Below is a small trained network, with its code and all its weights. Each question gives an input and a class and asks what happens when units are switched off, that is, made to give their printed mean instead of their output.

import numpy as np


def w(rows, s, z=0):
    codes = np.array(rows[::2]) - 128.0
    scale = np.full(codes.shape[1], s)
    scale[-1] = z or s
    return codes * scale


def norm(h):
    return h / np.sqrt((h * h).mean(-1, keepdims=True) + 1e-5)


def f(y):
    return np.maximum(y, 0)


def log_softmax(a):
    a = a - a.max(-1, keepdims=True)
    return a - np.log(np.exp(a).sum(-1, keepdims=True))


def net(x, mask):
    res = np.array(x, float).reshape(1, 8) / 4 @ E
    u = 0
    for l in range(3):
        y = f(norm(res) @ A[l][:, :-1].T + A[l][:, -1])
        res = res + np.where(mask[u : u + 13], y, B[l][:, -1]) @ B[l][:, :-1]
        u += 13
    return log_softmax(norm(res)[-1] @ U[:, :-1].T + U[:, -1])


A, B = {}, {}
E = w([
[129,128,131,126],'x0',
[126,127,131,127],'x1',
[127,126,130,128],'x2',
[173,120,171,192],'x3',
[117,204,61,178],'x4',
[128,127,129,126],'x5',
[129,253,221,75],'x6',
[224,137,102,88],'x7',
],0.0043)
A[0] = w([
[113,185,186,125,104],'L0N0',
[128,53,101,153,160],'L0N1',
[84,65,213,96,120],'L0N2',
[117,155,55,62,139],'L0N3',
[157,132,157,213,112],'L0N4',
[30,115,76,47,111],'L0N5',
[19,158,137,192,120],'L0N6',
[133,140,148,171,9],'L0N7',
[2,98,178,144,110],'L0N8',
[141,125,144,113,12],'L0N9',
[217,155,87,77,95],'L0N10',
[124,80,167,39,114],'L0N11',
[124,183,153,84,88],'L0N12',
],0.0089,0.014)
B[0] = w([
[107,86,146,102,169],'L0N0',
[109,154,162,98,254],'L0N1',
[171,195,70,146,199],'L0N2',
[177,130,166,191,195],'L0N3',
[168,107,194,159,165],'L0N4',
[157,104,187,190,178],'L0N5',
[221,131,105,81,200],'L0N6',
[11,82,80,214,128],'L0N7',
[184,93,135,70,194],'L0N8',
[175,105,38,89,128],'L0N9',
[183,56,140,40,176],'L0N10',
[142,174,107,188,187],'L0N11',
[86,109,169,125,150],'L0N12',
],0.012,0.0053)
A[1] = w([
[113,73,98,134,133],'L1N0',
[58,106,76,130,75],'L1N1',
[137,69,102,148,163],'L1N2',
[159,131,113,115,117],'L1N3',
[93,71,101,117,84],'L1N4',
[89,179,115,127,4],'L1N5',
[91,81,63,111,133],'L1N6',
[143,89,122,97,105],'L1N7',
[107,65,105,158,107],'L1N8',
[5,146,69,129,50],'L1N9',
[43,136,151,163,41],'L1N10',
[73,131,158,86,74],'L1N11',
[68,140,80,122,26],'L1N12',
],0.014,0.013)
B[1] = w([
[139,131,173,101,144],'L1N0',
[41,135,171,131,128],'L1N1',
[135,175,170,74,252],'L1N2',
[130,126,109,142,232],'L1N3',
[96,145,207,94,130],'L1N4',
[19,100,196,62,128],'L1N5',
[127,82,208,99,132],'L1N6',
[130,155,95,143,184],'L1N7',
[115,163,182,107,138],'L1N8',
[33,30,82,115,128],'L1N9',
[181,20,70,6,129],'L1N10',
[172,51,116,93,131],'L1N11',
[131,31,109,125,128],'L1N12',
],0.012,0.0038)
A[2] = w([
[25,17,23,234,2],'L2N0',
[150,102,115,121,100],'L2N1',
[86,105,108,170,81],'L2N2',
[87,102,136,112,125],'L2N3',
[83,92,125,122,118],'L2N4',
[104,150,143,103,140],'L2N5',
[145,153,96,144,117],'L2N6',
[147,155,128,123,161],'L2N7',
[131,74,154,155,141],'L2N8',
[36,161,77,180,19],'L2N9',
[26,4,8,225,2],'L2N10',
[151,123,136,143,138],'L2N11',
[142,76,149,108,139],'L2N12',
],0.018,0.016)
B[2] = w([
[238,232,9,7,128],'L2N0',
[145,148,114,94,134],'L2N1',
[73,127,156,158,128],'L2N2',
[88,130,106,135,129],'L2N3',
[103,173,114,132,128],'L2N4',
[93,91,114,116,152],'L2N5',
[88,72,121,132,151],'L2N6',
[94,100,111,134,255],'L2N7',
[108,177,144,173,148],'L2N8',
[110,176,190,166,128],'L2N9',
[238,236,246,7,128],'L2N10',
[106,120,116,146,196],'L2N11',
[132,175,99,140,190],'L2N12',
],0.017,0.01)
U = w([
[220,142,88,47,79],'0',
[4,135,251,12,86],'1',
[108,127,99,165,228],'2',
[108,128,106,165,220],'3',
[93,33,50,217,18],'4',
[112,138,123,152,182],'5',
[160,174,231,216,2],'6',
[95,136,99,152,126],'7',
],0.011,0.0064)

Each question gives the input, the list of numbers given to net, and the class t.
The units are the neurons (one row each of A and B). Each row of codes is followed by its name. A weight is (code - 128) times the scale printed after its matrix; where a second scale follows, it is the last column's (A, B and U).
mask holds one flag per neuron, layer by layer. A switched-off neuron (its flag False) gives its mean, the last column of its row in B, instead of its output. The means were averaged over made-up inputs and are rounded, as every weight is.
A unit's drop is (log p(t) with every unit on - log p(t) with that unit switched off) / (log p(t) with every unit on - log p(t) with every unit switched off).
The circuit of an input: a set's keep is (log p(t) with only the set's units on - log p(t) with every unit switched off) / (log p(t) with every unit on - log p(t) with every unit switched off). Starting from the 12 units with the biggest drops (on a tie, the unit counted first), units are removed one at a time, each time the one whose removal leaves the highest keep (on an exact tie, the one counted first), for as long as the keep stays at least 0.8.
circuit, biggest first: the units of the circuit, biggest drop first
unit that matters most: the unit with the biggest drop
top k neurons: the k neurons with the biggest drops, biggest first
top k neurons in layer l: the k neurons of layer l with the biggest drops, biggest first
drop when u is switched off: that unit's drop, to one decimal
input [5,6,-2,0,-7,0,6,-6], class 4: top 3 neurons in layer 0 : (L0N2; L0N1; L0N11)
input [3,3,7,-1,7,-4,7,-8], class 0: circuit, biggest first : (L0N6)
input [6,-6,3,8,6,0,-1,-4], class 6: top 3 neurons : (L0N4; L0N2; L0N11)
input [-6,-1,1,6,-1,2,4,-7], class 0: circuit, biggest first : (L0N6; L0N8)
input [-8,5,6,-8,-1,4,7,0], class 6: circuit, biggest first : (L0N5; L0N3)
input [5,0,-4,6,7,-1,-6,8], class 0: circuit, biggest first : (L0N10; L1N2)
input [-3,7,-1,-7,-3,-3,6,-8], class 0: circuit, biggest first : (L0N8; L0N6)
input [-8,6,-1,-3,-8,-5,0,-1], class 4: top 3 neurons : (L0N2; L2N6; L2N12)
input [2,-4,-7,-6,-8,-5,0,-7], class 4: top 4 neurons : (L0N2; L0N11; L0N10; L2N6)
input [1,-4,7,-4,5,-5,-7,3], class 1: circuit, biggest first : (L0N2; L0N6; L1N2)
input [5,-7,-1,-7,-7,0,-7,-3], class 1: top 2 neurons in layer 0 : (L0N6; L0N4)
input [2,1,-3,5,8,4,6,7], class 4: top 3 neurons : (L0N1; L1N2; L0N8)
input [-5,6,7,2,-3,1,-7,-8], class 0: top 2 neurons in layer 0 : (L0N8; L0N6)
input [1,-3,4,-7,3,-4,3,4], class 6: circuit, biggest first : (L0N3)
input [4,-1,-3,-8,0,6,6,-5], class 6: top 2 neurons : (L0N5; L0N3)
input [8,-8,6,-3,-8,5,2,-8], class 0: top 2 neurons : (L0N8; L0N6)
input [7,5,-7,-2,2,2,-7,4], class 1: top 2 neurons in layer 0 : (L0N2; L0N6)
input [2,-3,5,-8,5,-1,4,6], class 6: top 2 neurons : (L0N3; L0N2)
input [1,-8,-6,3,-7,-5,-8,7], class 1: top 2 neurons : (L1N2; L0N6)
input [1,0,-1,-1,6,5,6,-3], class 1: circuit, biggest first : (L2N12)
input [7,1,-7,-8,3,-2,-1,7], class 6: top 2 neurons : (L0N3; L0N5)
input [1,4,-8,-3,-7,-3,-8,7], class 1: top 2 neurons : (L1N2; L0N6)
input [-4,3,-1,-7,3,4,-2,-6], class 6: top 2 neurons : (L0N5; L0N3)
input [-7,-4,-6,-7,-1,0,-5,1], class 6: top 2 neurons in layer 0 : (L0N5; L0N3)
input [4,-4,-8,-8,8,7,-5,-8], class 0: top 4 neurons : (L0N6; L0N8; L1N2; L0N11)
input [1,-4,-5,5,-8,8,2,-8], class 0: top 2 neurons : (L0N8; L0N6)
input [5,7,5,6,-2,4,-7,4], class 1: unit that matters most : L1N2
input [1,3,5,5,5,-4,-6,-7], class 0: top 2 neurons : (L0N6; L1N2)
input [-4,5,1,-1,-4,7,-8,-3], class 1: drop when L2N10 is switched off : 0.0
